Each row is followed by its tier, which names the range that a hidden value of the row falls in. A new part has a new value, new ranges and new names.
-126 -514  148  113   62   10 -176 -495   98 -212   77 -286 -547   -4  -99 -180  223  182 -238  107 -295 -550  -34   67    3  -76  287  -90  150 -201 -144  100  390 -147 -119 -203 -218  233  -36  -73   62 -537 | M
-635 -312  156 -164  -87  161  -72 -246 -251 -123  -17  227 -208 -101  -46  -75  -73  115   48  -93 -234 -105  -40  -86   80 -147   -7  -63  202  -31 -291  -61  249 -187  -55 -128 -193  153  -88  -74  216  -22 | D
   0  -14    0  -83  -60  393 -117  184 -366  253  124  180  139   43  -28   69 -189 -157  238 -114   48  -75  -71   68  211  102   36 -116  286  -58  -70 -285  422  230  -61   21 -135 -171  137   48 -274  204 | W
 -20  -13   12  -81  -63  378  -45  194 -397  206   95  224   81  -31  -32  101 -149 -145  184  -93   -6   13  -37    9  157  129   -6 -181  258   48  -82 -340  388  213  -72   50  -48 -176   78   73 -230  172 | M
 -48    9   87  -24  -33  446 -108  194 -304  373   14  237   38   96  108    1 -177  -34  160    4  -28 -108 -152  -26   86  111  -23  -45  224 -191   16 -243  362  296 -181   55 -122  -20  139  -43 -236  393 | K
-183  246 -838 -337 -168 -241 -319 -352 -137  -96  245 -306  -28   51 -335  -23   96 -535   66 -215 -274   89  319  282  -44 -100  304 -101   44 -121   92 -160   51   87  234  240 -413  354   50 -283  334 -122 | D
 166  343 -106  185 -231  134   66 -158   11  106   97 -104   78   16  -16    3   82  172 -416  150 -429  242  310  -92  -76   84    8  -78 -551  254  -80  183 -472   74 -224  208  183  203  136  114   50 -121 | R
 361  160 -730 -134   10 -423 -447 -119  -60   37  254 -409 -312  -38 -273  145  312 -302   66  -45   73 -296  179   27 -296  -35  147  -72 -109 -635  108 -280  525  334   23  277 -299  190 -102 -541  188   81 | D
-123 -351  209   17   59 -106 -397 -520 -101 -262  248 -365 -168  -45  -19 -176  174  154  -75 -104 -233 -573  -43  227   82   26  429  -71  155 -437 -151  322  330  -73  -80  -83 -157   -4  127  -25  258 -338 | Z
  -9   24  117  -33  -28  451   21  282 -265  343  -39  284  -27   29  136   70 -163    7   91   31   -8  -60  -90  -70   22  147 -125 -106  198  -91   42 -274  303  332 -185  119   -6   -3   57  -67 -275  328 | D
-401 -236  228  506  252  438  169   -9  171   -8  -79  179 -665  -33  309 -114  190  595 -356   76  -33  -90  -11  -77 -165   66 -286   34  161   64 -126 -322  181 -110  -24  -81  189  266  -65  -40 -158   37 | W
 267  -74  177 -148 -222  415   14  299 -369  307   68  189  190   21  -45   67 -211 -185  263  -53  -13 -170   -3   20  216   93   17 -156  152   61 -113 -112  359  237 -171   17 -135 -216   62    9 -347   27 | M
-551 -251  283  182  147  134  134 -202 -125 -187  -81  147 -508 -249  253  -47  185  380 -245  -10 -127   79    3 -199 -173  -73 -251 -190  138  183 -244 -303   90 -208  -66  -90  162  230 -175  -45  159   72 | U
 285  217 -743  150   90 -240 -541 -215  114  -71  371 -423   43   83 -516  206   92 -233  -53 -230  285 -223   67  204   -3  -76  251  108   83 -395  -81 -303  356  131  183  285 -109   14  239  -75  -38 -254 | K
 -85   11   34  -83  -19  393  -75  186 -317  267   49  219   58   59   89   33 -150  -76  151  -41   -3  -40  -73   22  106  153   -3 -129  257 -116   11 -289  355  266  -86   22  -82  -64  109   25 -255  324 | D
-104  121  159  -74 -105 -223  -65 -476   72   39  -64 -241  324  -30   23  158 -223   -8 -154   16   32   35 -179 -180  -62 -369 -118 -157  -46  112 -129  138 -510  -27 -310  129  -21  401  169  -70  -48  -95 | R
-225 -514  157 -175   13   23   31 -287  212 -187 -131 -128 -430  146   19 -237  122  -10 -198  125 -116 -430   23   79  -50  -78  199 -202  308  -95  -52  -73  281 -180   61 -424 -273  410 -132   -7 -272 -415 | D
-390 -485   80   75  -23  249 -134 -391   12  -51   -1   12 -549   31 -177 -154   32  189 -129  110 -365 -426 -101  -37   86 -163  145   43  181 -136 -192   11  427 -136 -165 -149 -323  292  -41 -139   97 -372 | W
  24  282 -140 -219 -309 -134  100 -302 -129  138  -79 -184 -212 -146  158  -54  142 -118 -211  170 -731  103  266  -83 -392  -10  -11 -228 -394   63  253  319 -498  286 -372  501  -98  582 -112 -532  506  -24 | R
 -93  270 -705 -343 -112 -456 -173 -244   37 -104  114 -215  -52  -89 -164  177   83 -448  202 -233 -147  -82  150  287 -422   94   74 -144  240 -341  334  -33  -33  281  148  567 -240  365  -78 -637  275 -187 | U
-255  232  -80 -294  -65 -493   61   50  309  -34 -130  234  505   -3  156  392 -255   -3  368 -243  532  -79 -212   18 -516  128 -430  -79  357 -476  120   33 -267  117  104  249   52  180  -72 -437 -398  154 | R
 261  134 -772   23 -103  -82 -510 -233 -177   21  452 -413   29  179 -545    5  181 -307  -65  -67   68   31  323   27  300 -233  350  -10 -324 -117 -360 -412  468  -73  169 -265 -389  -33  163  184  -73  -19 | D
 154  308 -325  -91  -55 -391  -18  339  265   19   58  230  346   34   19  398    0   94  291 -167  550 -106   39    7 -505  380 -340  -18   45 -617   53 -122  102  212  193  173  147 -126 -118 -316 -500  210 | R
-259 -494  127 -263  -90  -72 -175 -448  -30 -213   44 -169 -217   52 -128 -174   46  -87   24    2 -254 -492  -34  135   78  -84  342 -169  281 -224 -133  153  352 -156  -24 -298 -385  195  -49  -64    4 -445 | W
 -64  437 -445   66  -73    7  -77  312  286  -24  157  287  577  240 -163  243 -149  116   57 -280  439  135  185  211 -136  378 -114  172   36 -288  -99 -139 -112   28  406  105  249 -175  193  205 -536   62 | K
 311  -92  353 -198 -268  334  178  380 -372  226  -41  302  148 -134   -2  146 -183 -122  208  -27  -49 -134   13 -104   62  147 -115 -252  101  159 -126  -63  253  237 -247  123   55 -232  -77  -30 -284  -62 | R
-522  -68  338  -26  217  -18   15 -110  -94 -216  -18  109  -14  -86  484  -58  116  320 -119 -117   97   35  -21   47 -200  251  -80 -265  280 -201  -38 -141  -11  -49  105 -170  261   55   -2  135  -82  347 | D
-184 -298  310  293  302  -62 -168 -398   67 -305   74 -326 -534 -123  275 -198  396  428 -449   23  -97 -337   15   35 -185   43  144 -147   93 -241 -116  -36  182 -122  -47 -116  190  205    0   37  179 -121 | K
 195  -22  132  -39  -96  487  -21  323 -333  323   28  218   31   -2  -41   97 -194  -85  105  -20   21 -132  -45  -54  169   73  -42  -98  165   16  -77 -255  391  307 -196  136  -13 -131   82    9 -275  125 | D
-505 -154  272  147  132    7  -42 -281 -281 -235   85   61 -279 -297  248  -16  200  363 -134 -110 -152   66    1 -116 -121   30 -116 -205   77   11 -263 -145  103 -159  -73  -32  184   15  -76    4  305  160 | U
 245   83 -616  -54   31 -342 -562 -344  -72   14  298 -511  -89   34 -411  125  130 -321    9  -99  185 -249   29    2   10 -317  229  -20  -37 -421 -127 -308  434  123   -4   98 -356  180  107 -245  106  -26 | Z
  64    6  179  -69  -64  398   72  244 -303  204    0  189   52  -44  101   64 -135  -65   50  -50  -23  -17   12    5   83  137  -55 -200  201  114  -23 -223  195  244 -122  117   75  -73   56   48 -240  116 | W
 214  428 -780   76 -341  227  -54   88 -165   63  366  -27   16  147 -330  -80  270 -134 -210    9 -491  398  714  150   75  303  249  -34 -617  223 -135 -139   -9   31  218   12  -64  -63   63  219   16  -83 | U
 190  143 -804 -268 -142 -319 -380   60 -128   75  253 -146  -86  137 -307   43  251 -370  248  -84  158  -99  294    7 -163  -12  127  -40 -167 -546  -91 -417  593  109  235 -146 -459   67 -142 -318  -61  302 | K
 -40  220 -808  -16  -56 -167 -456 -400  -67 -125  422 -378  233  114 -546  126   -6 -392   20 -273   81  105  180  245  237 -182  318  -16   55  -10 -206 -311  161  -80  272   40 -288   34  274  134  -13 -259 | M
 364  -79  163  -50 -235  453   77  348 -330  396   24  252   30  -15  -65  106 -177 -144  238   43  -69 -178  -53  -95  126   97  -91 -141   88   80  -82 -166  412  294 -286   96 -127 -172    3  -94 -355   21 | R
 -94 -254  193  631  165  403   45  -85  134   19  125   -1 -597  -50  198 -128  240  533 -202    2 -127 -296  -16   88  -79  117 -136   97  109    2 -143  -89  280  -87  -82   21   72   71   25 -122  -93 -203 | R
  60  327 -662 -373 -189 -382  -57  232   31   20   83  122   36  -21  -63  231  126 -266  346 -177   49  -78  272  166 -534  366 -110  -89   42 -575  274  -88  175  348  221  389 -144  104 -237 -626  -16  146 | M
 223  -71  288  -91 -167  450   76  333 -275  286  -58  210   54   18   57  -11 -158  -78   75  -11  -25 -161    8  -41  101   62  -39 -119  125   83  -93 -131  236  211 -186   64   -3  -56   31    7 -277   66 | K
 -18  377   33 -127 -126 -214  203  236  265   85 -170  272  295  -20  285  290  -92  265    5  -13  149    0   63  -68 -584  354 -393  -55  -94 -380  202  213 -431  296  -72  402  326  186  -98 -362 -249  192 | M
-223 -222  283  564  226  330  210  -38  131  -68   -8   63 -643 -132  353 -113  290  546 -330   25  -32  -60   33  -47 -194   71 -299  -58  108  199 -162 -291  117 -162  -32  -61  232  187  -87  -45 -121  -54 | R
-193 -270  329  403  106  405  254   48   74  -31  -38   19 -551 -103  329 -180  172  378 -202 -104   35 -119  128   52  -49 -133 -298  -19  170  352 -232 -226   59 -219   34  -69   70  253 -110 -154 -110 -142 | W
-283  -68  201   66   18   45 -208 -191 -267 -114  285   13  201  -87  208  -28   29  203  238 -279  -74 -190  -50  268   41  281  123  -85  235 -297 -130  189  176  -15   32    0   -4 -280  158    8   63   85 | U
-113   10  207  -67  -51  360  118  200 -289  216  -56  280   -3  -66  211   64 -124   21   83  -16  -82   30  -44  -48  -35  169 -151 -199  210   52   23 -205  139  238 -156  123   66    1    5  -54 -184  244 | M
-227 -275  158   78 -122  448   55   80  -15  105   44  178 -133  104   53 -152 -130   97  205 -185  -27 -317   10  227  160  -38  -58  108  326   35 -177   15  257 -109   64  -88 -277   77   28 -173 -226 -190 | D
-191   -1   83 -124  -54  279   -6   88 -411  129   68  231  104  -79  100   69 -116 -108  194 -116  -76   85  -48   21   72  160  -31 -240  281   54  -51 -267  244  157  -62   38  -24 -123   53   47 -129  237 | U
-364 -286  128  174  233   18 -135 -351  140 -189   34  -34 -390   32  150  -76  212  386 -268  131 -166 -312 -119   36 -195  273  150 -125  225 -412   26  -45  301   -7  -37 -178   70  138   21   76 -105  -95 | M
 217  388  -92  238 -118   73   45 -155  140   95   38 -161  -22  -67   21  120   51  229 -450  110 -392   52  196   -9 -260  157  -35  -20 -370   66  135  285 -519  282 -289  600  328  284  151 -135  156 -255 | U
-160 -410   56  117  -84  366  -93 -136   84   58   87   32 -318  157 -121 -170  -45  112   98  -38 -180 -530  -50  218  154  -16  145  131  292 -167 -129   94  444  -79  -18 -129 -377  119   45 -168 -185 -408 | W

 -92   64   97  116 -193    2  -34  160 -176  285 -119  -76 -442  -42  217  -76  118 -273   -3 -155 -228  -85  -29 -136 -158  -16 -169  219  122   69  197  166  152 -242  -58  227  115  -58 -261  128 -191 -126 | j742
 62 -11 -60  -4  23  -1 -54  24  -6 -41  24  41   7 -58  -7 -48   8   7 -30  -6  -1 -74  -6 -39  69 -31   7  54  49 -52 -22  25  12  -1  20 -47 -31  18 -24 -42  -3 -14 | J214
 60  -5 -83  -6  51  16 -51  16  15 -59  32  25  24 -50 -34 -33 -37 -39 -42  27  -6 -43  11  -9  26 -42  38  37  18 -33  12  26 -19 -22  -2 -86 -18 -13 -26 -25 -32  37 | J547
 68  12 -85   1  38  15 -56   1  14 -54  37  33  20 -50 -18 -35 -23 -44 -32  15  -8 -41  17 -12  29 -32  22  35  28 -29  -2  43 -22 -13  -2 -80 -24  -1 -41 -23 -31  24 | J547
 56  -1 -63   5  35  19 -51   7   0 -47  31  31  13 -49 -21 -27 -20 -26 -25  15 -10 -43  17   4  28 -42  42  52  30 -39   7  21 -14 -22  -5 -60 -16 -10 -22 -30 -32  24 | J547
 58  -1 -70  -6  22  -1 -64  18 -12 -53  20  35  24 -53 -14 -59  -9   7 -41   3  -2 -70  -6 -59  83 -24 -19  41  36 -45 -23  25  -3 -12  34 -58 -24  19 -25 -52   0 -14 | J214
  66   -3  -85  -20   76    3  -42   -7   16  -70   34    5   73  -42  -29  -40  -46  -43  -41   36   -9  -32   45   16   14  -36   42    4   -2   -8   -1   41  -29   -3    1 -127  -17  -11  -22    8  -44   43 | J436
 46  -7 -68 -28  37  31 -51  12  13 -53  29  43  51 -76 -41 -27 -21 -32 -52  16   0 -38   8   7  13 -43  59  41  20 -41  17  17 -18 -24  -2 -58   1 -17 -18 -29 -49  20 | J436
 51 -37 -32 -24   4 -15 -81  35 -23 -42  23  38  26 -41 -21 -77  37  22 -16 -23  19 -82  -5 -34  70 -25 -10  42  59 -22 -55  57  15   7  44 -29  -3  43 -41 -46 -13 -42 | J641
 -52  716  392   12  -40  268 -112 -457 -405  155   61   90  267 -251  203   30 -422   85   60 -331 -192  247  148  351   34 -234  -63 -364   68  -92  254 -179 -394 -312  366  173  213  158  185 -280 -308 -172 | J718
 54  10 -88   2  36  12 -59  -5  12 -58  32  40  38 -55 -37 -42 -37 -33 -48  25 -15 -47  10 -18  38 -34  23  27  19 -34   4  26 -28 -29  12 -72  -9 -23 -26 -20 -32  17 | J547
  71   76  -92  137   69 -129  -93  -12   62  -95  -65  -35   88  -16  110 -159 -196 -119   -6   29 -165  -77   61  -72   84   99 -186  -71  -15   55   13  272  -90   23  -22 -232  -47    3    4  153   41   65 | J641
 161  -47   38  -95  304  121 -245  156  -56  -66 -113   29 -140  -32  -47  -54   15   -7    4   41  -96 -122 -118 -307  153  -92  161  144   93  -41    2   20  -13  177  111  -63  -22   48 -109 -147   72  162 | J436
 -13  -67 -126   31 -165  -21 -144   81  -59  -67  -47   57  152 -165  -36 -132    9   45 -125    7  -66  -54 -160  -46  160  -81  -47  174   29 -147   96  -71  -33 -126   -9  164   21 -183   41 -179   22    7 | J947
 55  -6 -78   7  47  13 -60   8  -1 -58  25  26  21 -39 -36 -40 -31 -23 -39  31 -14 -53  11 -28  47 -38  29  44  19 -32   0  17 -18 -23  10 -72 -11 -21 -25 -28 -23  27 | J547
 51 -26 -24 -29  17   4 -67  42 -26 -42  12  32  18 -48  -7 -62  26  34 -19 -19  23 -77  -3 -43  77 -22 -10  59  51 -34 -43  35  17   5  36 -41 -12  58 -27 -67  -4 -38 | j742
 -77  -71  274   41  116  174  -38  289  326  -37 -197  144 -597  135  -51   70 -118 -160  280   74   56 -150  154    7 -334  377   29  231  -72  148   57  613   15  -69 -320 -124  -34  299  -78  115  -45  -54 | J718
 51  -5 -72 -18  48  24 -56   8   7 -60  23  28  60 -64 -36 -35 -34 -26 -49  26  -8 -35  11   4  28 -45  51  40  11 -34  15  14 -26 -23   0 -74  -4 -22 -16 -32 -40  31 | J436
 52  -1 -72  -2  29  -7 -50  12 -22 -41  30  10   5 -26 -20 -58 -12  -9 -41   9   0 -65  11 -52  62 -31 -23  29  25 -19 -25  23   3 -33  37 -76 -14  16 -44 -34 -22 -17 | J214
  50  -47  -12   18   25  -25 -103   40  -33  -32   19   15   26  -27  -25  -85   22    9    7  -25  -21  -70  -21    6   63  -67   36   52   68  -14  -36   53   -2    7   33  -18    7    4  -40  -37  -27    2 | J947
 48  -1 -83 -28  31  27 -54   5  14 -63  35  55  48 -75 -49 -28 -32 -41 -59  25  -3 -45  12  -8  18 -35  44  26  20 -49  21  20 -22 -26  10 -58  -1 -25 -15 -23 -41  24 | J436
 49  -4 -78  15  30   9 -53   8   8 -53  23  30  38 -59 -25 -41 -28 -19 -41  20 -18 -46   2  -3  44 -40  36  57  22 -42   8  14 -18 -29  -9 -62 -13 -30 -15 -28 -26  21 | J547
 37 -34 -37 -20  -9  -7 -60  47 -25 -37  12  32   5 -46  -9 -64  27  16 -30 -14  18 -84  -2 -49  65 -11 -29  62  47 -32 -33  43  26 -16  28 -29  -4  39 -32 -48  -9 -45 | j742
 43 -12 -34   1  15  18 -63  33 -18 -52   6  19  14 -37   0 -46  -1  15 -19  -3  17 -59   8 -47  72  -1 -22  75  34 -25 -35  41  -1 -11   7 -64  -2  52 -29 -66  -6 -15 | J214
 50 -29 -53 -23  12  -2 -60  47 -17 -49  13  25  -3 -35 -13 -61  13   8 -31   1  20 -81   1 -65  69  -8 -34  56  37 -28 -33  46  19 -12  28 -56 -17  45 -37 -53  -2 -27 | j742
 66  -6 -84 -11  34  21 -58   8   1 -58  37  39  30 -58 -31 -30 -12 -20 -38  22  -4 -44   6  -5  41 -50  46  50  29 -52   7   7 -15 -14   4 -53 -25 -20 -22 -47 -23  29 | J547
 105  -15 -175 -102   -8 -125  -54  -44   28    0   74  190   46 -157  -69 -158   88   49 -104  -15  -69 -200  -56  -49  100 -111   39  -90   84 -151  -18   -3   59   15  163  106 -146 -135    4   59   24 -152 | j742
 35 -30 -27  -4 -11 -17 -66  34 -25 -39  17  40  26 -51  -6 -66  20  17 -24 -23   9 -83   2 -33  67 -10 -23  47  58 -32 -40  55  19  -3  31 -30   7  39 -21 -31  -9 -42 | J641
 42 -27 -37 -19 -11   4 -64  47 -23 -42  14  41  -3 -49  -5 -54  29   8 -28 -16  23 -82  -2 -61  67  -2 -33  65  56 -37 -35  50  24  -7  27 -31  -3  53 -36 -53  -4 -39 | j742
 58  -1 -80 -10  40  24 -56  12   2 -54  33  24  18 -45 -33 -31 -26 -41 -39  25  -4 -40  15 -13  25 -41  32  43  19 -29  10  24 -19 -29   3 -73 -12 -12 -37 -33 -37  30 | J547
  11  -35   74   -9   66  154  -56   85  -55  -75   -5  -95   35   11    3   63  -23  -10   28   -4  107   77   49   46   -9  -11   66  181    2   49  -21    4  -36  -21  -96 -158  104  156  -55 -173  -89  100 | J436
 54 -15 -63 -19   5   4 -61  26 -14 -44  22  36   9 -45 -13 -58  24  12 -32  -1  17 -71   1 -53  69 -17 -20  61  38 -35 -36  33  11 -13  24 -43 -21  30 -41 -58  -9 -33 | J214
 50   2 -69  16  33  12 -54  11   0 -49  26  27  24 -50 -23 -40 -26 -11 -39   8  -7 -51  -4 -24  57 -36  17  51  29 -38  -7  13 -13 -29   7 -68  -9  -3 -24 -41 -22   8 | J718
 38 -35 -19 -20   2   1 -64  44 -31 -37  10  34   3 -41  -9 -57  32  27 -20 -16  22 -85   4 -49  69  -9 -16  66  54 -30 -45  42  26  -1  32 -29   2  51 -29 -51  -7 -43 | j742
 67  -3 -70   1  40  10 -63   6  -5 -52  27  38  20 -51 -21 -44  -8  -1 -29  14 -11 -59   1 -26  65 -42  30  52  35 -48 -13  14 -11  -5  16 -54 -29  -6 -23 -45 -11  10 | J718
 68   0 -69   0  49   6 -64  13  -1 -51  23  34   2 -42 -23 -49 -15 -10 -28  15 -13 -66   3 -40  62 -37  18  42  32 -39 -13  27  -8  -7  22 -65 -31   2 -31 -37 -10   8 | J718
 42 -21 -27 -17   7   7 -63  31 -40 -42  18  30   6 -37  -9 -50  21  23 -25 -11  22 -77  10 -57  74 -11 -22  57  51 -30 -44  29  18  -5  40 -43   5  53 -31 -56  -9 -35 | j742
 57   2 -74   4  49  16 -52   8  14 -57  32  34  26 -54 -31 -30 -40 -36 -38  20 -11 -46  12  -8  30 -38  40  34  25 -37   8  27 -20 -18   2 -81 -13 -10 -20 -19 -31  31 | J547
 38 -38 -30  -5 -10 -23 -68  40 -24 -40  18  28  32 -46  -9 -73  18  18 -18 -21   7 -76  -2 -10  63 -26 -14  49  53 -31 -31  51  16 -11  25 -27  -3  27 -19 -37 -15 -32 | J641
 53 -10 -87 -21  37  19 -55   7  12 -61  32  41  46 -64 -44 -33 -20 -38 -54  29  -5 -46  13 -12  23 -37  46  36  19 -38  10  22 -17 -19   5 -65  -5 -27 -25 -18 -38  26 | J436
 40 -19 -47 -13  -2 -16 -54  30 -23 -38  19  28  11 -42  -4 -68  12   8 -33 -13  11 -83   9 -49  66  -8 -41  38  43 -24 -36  50  19 -18  36 -48  -7  40 -33 -30 -12 -46 | j742
 43 -26 -54 -14  10 -18 -58  32 -15 -42   9  23  39 -49 -10 -80  12  28 -40  -7  10 -79  -6 -45  82 -21 -29  51  31 -26 -40  34  14 -16  29 -53 -14  27 -26 -45  -6 -46 | j742
   4  477  460  -92  179  262 -248 -199 -380  119  -98   24   78 -129  113  -72 -303  162  121 -247 -186  108   29  105  118 -231   17 -199   56  -13  170  -96 -306 -159  381  140  164  210   82 -348 -194 -113 | J641
  42  -35  -16   23   12  -19 -106   39  -26  -27   22   22   22  -31  -35  -86   17   -4   -3  -32  -16  -64  -32   -4   57  -61   20   46   68   -8  -35   61   -8  -14   35  -17   21   10  -53  -40  -38   -9 | J947
 48 -19 -32 -19  13   1 -58  41 -16 -32  12  37  -6 -49  -1 -59  23  15 -22 -19  12 -82  -2 -49  64 -15 -15  59  51 -33 -34  46  23  -5  28 -40 -16  49 -35 -45 -10 -42 | j742
 40 -55 -19  31  16 -33 -94  48 -27 -30  14  -3   9  -6 -26 -88  18 -11   9 -14 -19 -68  -9   6  44 -50  16  59  53   9 -35  75   2 -13  15 -33  13   1 -54 -19 -36   2 | J947
 46  -6 -65 -20  37  31 -52  16  21 -58  19  33  43 -64 -33 -30 -27 -32 -36  23  -1 -32  18  20   7 -31  50  53   7 -29  18  36 -25 -29 -21 -67  -8 -12 -20 -31 -47  23 | J436
